Where the symbols take the states:
bf: li>gs, di>sm, de>fq, da>jp
ql: li>sm, di>gb, de>jp, da>bf
tl: li>jg, di>tg, de>lm, da>dd
md: li>lg, di>hc, de>tq, da>lf
tj: li>tl, di>zb, de>tg, da>ds
rd: li>bf, di>ql, de>sm, da>gb
dh: li>ds, di>tj, de>tl, da>zb
qc: li>rn, di>zh, de>ct, da>qr
lf: li>rg, di>lg, de>mb, da>tq
qp: li>rt, di>dn, de>bm, da>mc
gb: li>jp, di>bf, de>gs, da>sm
rg: li>zn, di>mb, de>sb, da>dc
bp: li>dp, di>fc, de>qn, da>qh
mb: li>sb, di>dc, de>bz, da>zn
qn: li>tj, di>sq, de>zb, da>dh
mc: li>rd, di>rt, de>ql, da>bm
gz: li>mc, di>qp, de>rt, da>dn
bz: li>qc, di>gf, de>zh, da>mg
zh: li>ct, di>qr, de>bp, da>rn
lm: li>gz, di>pn, de>qp, da>nf
gf: li>zh, di>mg, de>qr, da>qc
bm: li>gb, di>rd, de>bf, da>ql
zb: li>tg, di>ds, de>dd, da>tl
zn: li>gf, di>sb, de>mg, da>bz
jg: li>nf, di>lm, de>gz, da>pn
pn: li>qp, di>nf, de>dn, da>gz
dn: li>bm, di>mc, de>rd, da>rt
rt: li>ql, di>bm, de>gb, da>rd
fq: li>lf, di>md, de>lg, da>hc
qh: li>sq, di>dp, de>dh, da>qn
jp: li>md, di>gs, de>hc, da>fq
dp: li>dh, di>qn, de>tj, da>sq
gs: li>hc, di>fq, de>lf, da>md
dc: li>bz, di>zn, de>gf, da>sb
sm: li>fq, di>jp, de>md, da>gs
hc: li>tq, di>lf, de>rg, da>lg
mg: li>qr, di>qc, de>rn, da>zh
sq: li>zb, di>dh, de>ds, da>tj
dd: li>pn, di>jg, de>nf, da>lm
nf: li>dn, di>gz, de>mc, da>qp
lg: li>mb, di>tq, de>dc, da>rg
tg: li>lm, di>dd, de>pn, da>jg
ds: li>dd, di>tl, de>jg, da>tg
fc: li>qn, di>qh, de>sq, da>dp
qr: li>bp, di>rn, de>fc, da>ct
ct: li>qh, di>bp, de>dp, da>fc
sb: li>mg, di>bz, de>qc, da>gf
rn: li>fc, di>ct, de>qh, da>bp
tq: li>dc, di>rg, de>zn, da>mb

The rows follow the links: the fewer symbols apart two states are, the more alike their rows tend to be.

Each row is also shifted at random along 3 hidden directions that mean nothing.

Some states, each with a row of numbers:
tj
[  30,   47,   94,   -5,   16,  -20,    1,   47,  -28,  -31,   15,   52,    7,   39,   -3,  -28,  -16,    0,    9,  -37,  -27,  -25,  -32,   36,    6,   22,  -24,   26,   29,   88,   38,   27,  -43,  -10,    7,  -29,  -29,  -10,   30,  -13,   45,   14,  -58,  -25,    1,  -21,  -40,   -4,  -17,   22]
tl
[  24,   41,  -16,    9,   -1,  -13,    5,   45,  -21,  -22,  -10,   45,  -10,  -11,  -19,  -34,  -25,   11,  -46,   38,   -3,  -27,  -34,    0,   -2,   -1,   -8,   25,  -26,  -28,   43,    2,  -18,  -19,    3,  -18,  -27,  -33,   37,   -3,   29,   -9,  -39,   -8,   -6,   -5,  -32,    9,   25,   -2]
ct
[  27,   33,   14,   33,   20,   20,  -24,   33,   15,    9,   11,   -6,   32,  -32,  -12,  -28,   18,  -23,  -18,   38,   13,   29,    3,   31,    8,  -36,   34,    9,  -25,    6,  -30,  -16,    1,  -16,   12,   11,  -32,   16,  -11,   23,   51,   17,  -31,  -64,   22,  -32,  -15,   25,   12,   49]
dc
[ -11,  -23,   30,    9,    6,   18,  -15,  -30,   24,   28,   13,  -50,   21,    2,   13,   23,   34,  -18,   41,  -37,   12,   38,   33,   17,    9,   -9,   19,  -20,   18,   43,  -54,  -11,   17,    8,    6,   24,   14,   40,  -40,   10,   -8,   17,   28,  -18,   15,   -8,   25,    3,  -19,   26]
qp
[  -9,   -3,   21,  -23,   28,  -20,   21,   -1,  -24,  -28,   -6,   46,  -37,   17,    3,   -5,  -28,    7,  -24,   35,  -21,  -45,  -21,  -22,  -18,   30,  -33,    3,    8,   -8,   55,   32,  -24,   -1,  -16,  -21,    3,  -42,   27,  -25,  -22,  -13,    1,   47,  -19,   19,   -6,  -19,   -7,  -50]
qc
[  18,   11,  -20,  -47,  -12,  -13,  -28,   11,    1,  -24,   22,  -20,   41,   79,    5,    9,   30,   -8,   83,  -12,  -56,    8,   14,   63,  -21,    8,   -1,   11,   58,  -56,  -37,   10,   16,   38,   26,    8,  -10,   50,  -13,   16,   26,   41,  -25,  -46,   23,  -33,   -9,  -21,  -61,   55]
gz
[  -7,    3,  -46,   12,  -55,  -17,   29,   11,  -15,    0,  -30,   28,  -33,  -21,  -12,   -2,  -36,   40,  -38,  -47,   28,  -25,  -30,  -46,   18,   16,  -21,   12,  -26,    5,   46,  -12,   -7,  -12,  -10,  -21,   13,  -41,   40,  -16,  -17,  -41,   -4,   45,  -24,   26,   -9,    3,   50,  -36]
fc
[  33,   44,  -55,   21,  -85,   -7,  -13,   49,    2,    4,   -4,   -5,   35,   17,  -16,  -12,    3,   26,   24,  -92,   14,   21,  -17,   29,   35,   -7,   12,   28,    4,    4,  -16,  -32,    6,   -2,   28,   -6,  -12,   27,   19,   21,   49,   -1,  -51,  -51,   12,  -22,  -27,   15,   25,   67]
qn
[  34,   46,   87,   13,  -13,   -8,   -5,   46,  -18,   -9,   13,   32,   21,   26,   -5,  -24,   -1,    5,   18,  -85,   -2,   -1,  -26,   40,   28,   14,   -9,   26,   23,  119,   12,    4,  -32,  -18,   15,  -22,  -28,    5,   20,   -3,   49,   12,  -59,  -44,    8,  -26,  -33,   10,    0,   44]
mc
[ -18,  -16,    0,  -31,    5,  -26,   23,  -12,  -21,  -26,  -10,   31,  -37,   31,    6,    9,  -28,   17,   -1,    3,  -25,  -42,  -18,  -23,  -19,   35,  -40,    1,   19,  -16,   50,   29,  -12,   11,  -16,  -19,   15,  -30,   26,  -25,  -34,  -14,   10,   59,  -22,   25,    0,  -27,  -14,  -50]
bm
[ -23,  -24, -123,  -18,  -41,  -16,   20,  -18,   -2,   -6,  -31,    0,  -35,  -12,   -5,   13,  -26,   28,  -31,   34,    3,  -25,   -8,  -52,  -17,    8,  -17,   -3,  -25, -119,   32,   -6,   20,   12,  -12,   -4,   29,  -31,   20,   -6,  -45,  -33,   29,   59,  -22,   32,   15,  -11,   28,  -55]
ds
[  25,   44,  -49,    9,  -52,  -18,    8,   53,  -19,  -19,  -15,   38,   -1,    8,  -22,  -26,  -26,   28,  -22,  -26,    2,  -21,  -38,    2,   15,    2,  -13,   32,  -12,  -23,   38,  -10,   -9,  -12,   11,  -24,  -15,  -21,   44,    3,   32,  -16,  -52,   -9,   -7,   -4,  -37,    8,   33,   14]
md
[ -30,  -51,   23,  -43,  110,   13,   -9,  -56,   14,  -16,   19,  -19,  -12,    3,   22,   16,   22,  -47,    4,  161,  -42,   -9,   42,   -2,  -62,   -5,    7,  -37,   13,  -90,  -17,   36,   10,   22,  -19,   25,    6,    4,  -42,   -3,  -43,   26,   60,   31,    7,    8,   37,  -24,  -63,  -41]
zb
[  27,   45,  -25,  -34,  -30,  -36,    0,   53,  -34,  -46,    1,   49,    5,   66,  -10,  -22,  -19,   23,   18,  -14,  -47,  -37,  -35,   31,  -11,   27,  -31,   38,   29,  -38,   44,   20,  -17,   12,   17,  -29,  -22,   -8,   45,   -5,   37,    9,  -63,  -15,   -4,  -17,  -40,  -22,  -17,   19]
sm
[ -33,  -47,  -10,   10,  -47,    0,   22,  -43,    8,   31,  -20,  -27,  -23,  -16,    8,   34,   -8,   23,   10,  -93,   35,    6,    8,  -50,   27,   17,   -8,  -20,   -1,   54,   -3,  -17,   12,    5,  -12,    4,   45,    0,   -7,  -12,  -52,  -31,   47,   54,  -21,   34,   32,   -2,   24,  -32]
ql
[ -28,  -38,  102,   17,   -6,   -2,   33,  -40,   -9,   24,   -6,    0,  -34,  -14,   14,   25,  -17,   17,    3, -125,   36,   -3,   -3,  -44,   39,   37,  -25,  -16,   14,  177,   21,    4,  -25,  -13,  -23,  -11,   37,  -19,    1,  -31,  -48,  -28,   35,   61,  -26,   35,   22,   -2,   18,  -44]
bz
[   4,   -3,  -64,   62,  -30,   41,  -22,   -7,   45,   56,   -9,  -61,   31,  -83,  -11,    2,   29,  -13,  -28,    6,   67,   65,   29,   -9,   27,  -60,   63,  -14,  -59,  -20,  -72,  -55,   39,  -20,    8,   34,    3,   30,  -39,   32,   15,   -7,   22,  -47,   19,   -8,   18,   38,   52,   38]

Start here and follow the symbols in turn, left to right. Where do you end up?
Answer with the state's name.
[   2,  -14,   61,  -24,   66,   11,  -27,  -23,   14,   -5,   31,  -30,   28,   29,   18,   10,   40,  -40,   51,   45,  -37,   20,   32,   44,  -28,   -7,   16,  -15,   38,   -1,  -45,   21,    6,   21,    6,   23,   -9,   42,  -42,   11,   11,   43,   13,  -35,   24,  -21,   16,  -13,  -63,   28]
di da de: rn
[  16,   30,   46,   16,    8,  -10,   17,   35,  -24,  -21,   -9,   52,  -20,  -11,  -13,  -30,  -28,    8,  -41,   -4,    7,  -26,  -35,   -7,   10,   11,  -18,   20,  -15,   53,   53,   12,  -32,  -24,   -7,  -27,  -15,  -37,   37,  -16,   20,  -16,  -32,    6,  -11,    2,  -28,    4,   26,  -15]
li da: gz
[  31,   43,  -21,   42,  -23,   13,  -13,   48,    9,   12,   -4,    4,   25,  -38,  -20,  -29,    1,   -1,  -30,    0,   28,   26,  -14,   19,   25,  -36,   29,   19,  -34,    7,  -17,  -30,   -1,  -25,   15,    1,  -31,    7,    7,   23,   52,    2,  -42,  -59,   14,  -24,  -25,   30,   36,   43]
de de de: lm
[  25,   31,  -66,   32,  -74,    9,  -17,   33,   20,   22,   -6,  -27,   40,  -10,  -15,   -6,   18,   14,   12,  -70,   27,   37,   -1,   22,   34,  -25,   30,   17,  -15,   -4,  -41,  -43,   21,   -6,   28,    9,   -8,   32,   -1,   29,   40,    4,  -33,  -57,   16,  -24,  -13,   25,   31,   65]
da li li: dh
[ -27,  -34,  -16,  -31,   34,  -11,   16,  -32,  -11,  -21,   -9,   13,  -36,    6,    8,   11,  -18,    0,  -18,   75,  -19,  -34,    3,  -32,  -33,   15,  -23,  -15,    0,  -63,   33,   25,    1,   11,  -19,   -6,   19,  -30,    8,  -14,  -43,  -10,   36,   60,  -15,   28,   18,  -21,  -16,  -56]
da li de: hc
[ -11,  -30,   -7,  -48,   19,   -2,  -21,  -37,    7,   -6,   20,  -37,   19,   56,   19,   28,   32,  -19,   72,   18,  -44,    9,   38,   32,  -29,    9,    0,  -17,   51,  -55,  -42,   15,   22,   41,    9,   20,   13,   44,  -32,    8,  -19,   35,   25,   -7,   14,   -9,   22,  -25,  -64,   19]
de li di: zh
[  13,    9,   46,   60,  -54,   26,  -13,    1,   30,   53,    3,  -46,   38,  -35,   -4,    7,   26,    3,   23, -145,   62,   63,   12,   14,   62,  -22,   36,   -1,   -7,  145,  -61,  -44,   10,  -23,   14,   16,    5,   42,  -28,   17,   25,   -5,   -8,  -50,   13,  -15,    6,   34,   35,   61]
de li: fc
[  -6,  -19,   31,   -3,   62,   24,  -28,  -25,   25,   12,   22,  -40,   23,   -7,    9,   10,   37,  -41,   22,   68,  -11,   30,   37,   25,  -23,  -24,   31,  -24,    6,  -18,  -53,    5,   14,   10,    1,   27,   -6,   37,  -49,   14,    2,   31,   27,  -29,   22,  -15,   22,    5,  -36,   18]
di de: qc
[ -34,  -43,  122,    5,   85,   17,   20,  -55,    1,   12,    8,    1,  -33,  -35,   20,   14,   -4,  -25,  -21,   29,   12,   -6,   15,  -35,   -4,   10,   -9,  -36,    0,   98,   12,   26,  -21,  -13,  -35,    3,   18,  -23,  -24,  -23,  -45,   -4,   55,   50,  -11,   25,   31,   -4,  -10,  -59]
de di di: hc
[  30,   39,   11,   35,  -10,   11,  -18,   38,    8,   12,    6,   -5,   33,  -22,  -14,  -22,   13,   -9,   -9,  -17,   20,   30,   -8,   27,   24,  -31,   27,   15,  -18,   32,  -25,  -23,   -5,  -21,   18,    5,  -28,   16,   -3,   16,   49,    8,  -39,  -61,   17,  -28,  -21,   26,   20,   52]
da di li: dh
[ -34,  -48,   39,   20,   33,   22,   13,  -52,   14,   29,   -5,  -26,  -25,  -51,   10,   22,    0,  -12,  -26,   13,   37,   16,   22,  -42,    6,   -5,   11,  -31,  -22,   48,  -10,   -5,    4,  -11,  -27,   15,   29,  -12,  -28,  -10,  -48,  -17,   62,   44,  -12,   28,   38,    3,   13,  -47]
di de li: rg
[ -30,  -48,   90,    4,   32,   16,    4,  -56,   12,   29,   11,  -38,   -7,   -5,   24,   32,   18,  -15,   34,  -54,   15,   22,   30,  -11,   12,   11,    3,  -34,   23,  113,  -32,    3,    2,    6,  -13,   14,   30,   16,  -40,  -13,  -40,    4,   52,   22,   -2,   14,   36,   -6,  -19,  -16]
li da da: zn
[  18,   19,  -34,   56,   37,   44,  -30,   16,   40,   31,    3,  -33,   32,  -89,  -16,  -26,   29,  -38,  -58,  116,   39,   52,   22,   11,    1,  -74,   66,   -7,  -71,  -60,  -57,  -35,   23,  -26,    6,   34,  -33,   15,  -37,   36,   41,   13,   -1,  -66,   27,  -25,    4,   42,   34,   37]
de da da: qn
[ -23,  -22,  -15,   12,   38,    8,   20,  -20,   -1,    0,  -17,   18,  -40,  -61,   -3,   -7,  -26,   -4,  -74,   92,   23,  -19,   -5,  -56,  -15,  -11,   -2,  -15,  -48,  -39,   33,    4,   -4,  -20,  -27,   -1,    9,  -47,    6,  -11,  -32,  -26,   35,   51,  -19,   30,   13,    6,   33,  -68]
da di: ql
[  32,   46,  -51,   39,   -6,   11,  -18,   53,   12,    5,   -5,   11,   23,  -48,  -28,  -38,    0,   -8,  -51,   57,   23,   17,  -13,   13,    8,  -42,   34,   20,  -53,  -50,  -10,  -27,    2,  -27,   15,    3,  -36,   -6,    8,   23,   55,   -1,  -41,  -56,   13,  -23,  -26,   33,   43,   35]
de li: tl
[  23,   25,  -25,   20,  -52,    6,  -21,   26,   15,   18,    5,  -26,   41,    5,   -8,   -5,   21,    3,   30,  -66,   11,   35,    6,   34,   24,  -21,   25,   12,    3,   18,  -41,  -29,   12,   -2,   24,   10,  -10,   38,   -9,   21,   38,   10,  -30,  -54,   18,  -28,  -11,   16,    7,   63]
di de: qh
[ -31,  -49,    4,  -40,   43,    1,    0,  -54,    4,   -4,    8,  -26,  -16,   21,   22,   30,   13,  -16,   27,   52,  -30,   -7,   29,  -10,  -37,   11,   -7,  -29,   26,  -46,  -13,   21,   14,   28,  -14,   11,   23,   11,  -28,   -7,  -50,   11,   52,   38,   -3,   16,   32,  -26,  -45,  -35]
da di: lf
[ -21,  -39,    6,  -22,   42,   13,  -17,  -45,   23,   12,   13,  -41,    9,    8,   14,   25,   28,  -27,   32,   45,  -15,   18,   41,    8,  -26,   -9,   14,  -27,   19,  -32,  -48,    9,   21,   20,   -3,   26,   14,   32,  -43,    7,  -24,   21,   43,    5,   12,    1,   33,  -11,  -41,   -2]
da da: zn
[ -28,  -39,  -20,  -65,   -6,  -28,   15,  -41,  -18,  -26,   -4,    5,  -33,   66,   18,   37,  -12,   17,   46,  -13,  -45,  -36,    5,  -18,  -27,   47,  -43,  -11,   50,  -43,   29,   32,    2,   38,  -10,  -11,   33,   -8,    8,  -19,  -53,   -3,   33,   63,  -18,   25,   20,  -41,  -47,  -46]
di de di: md
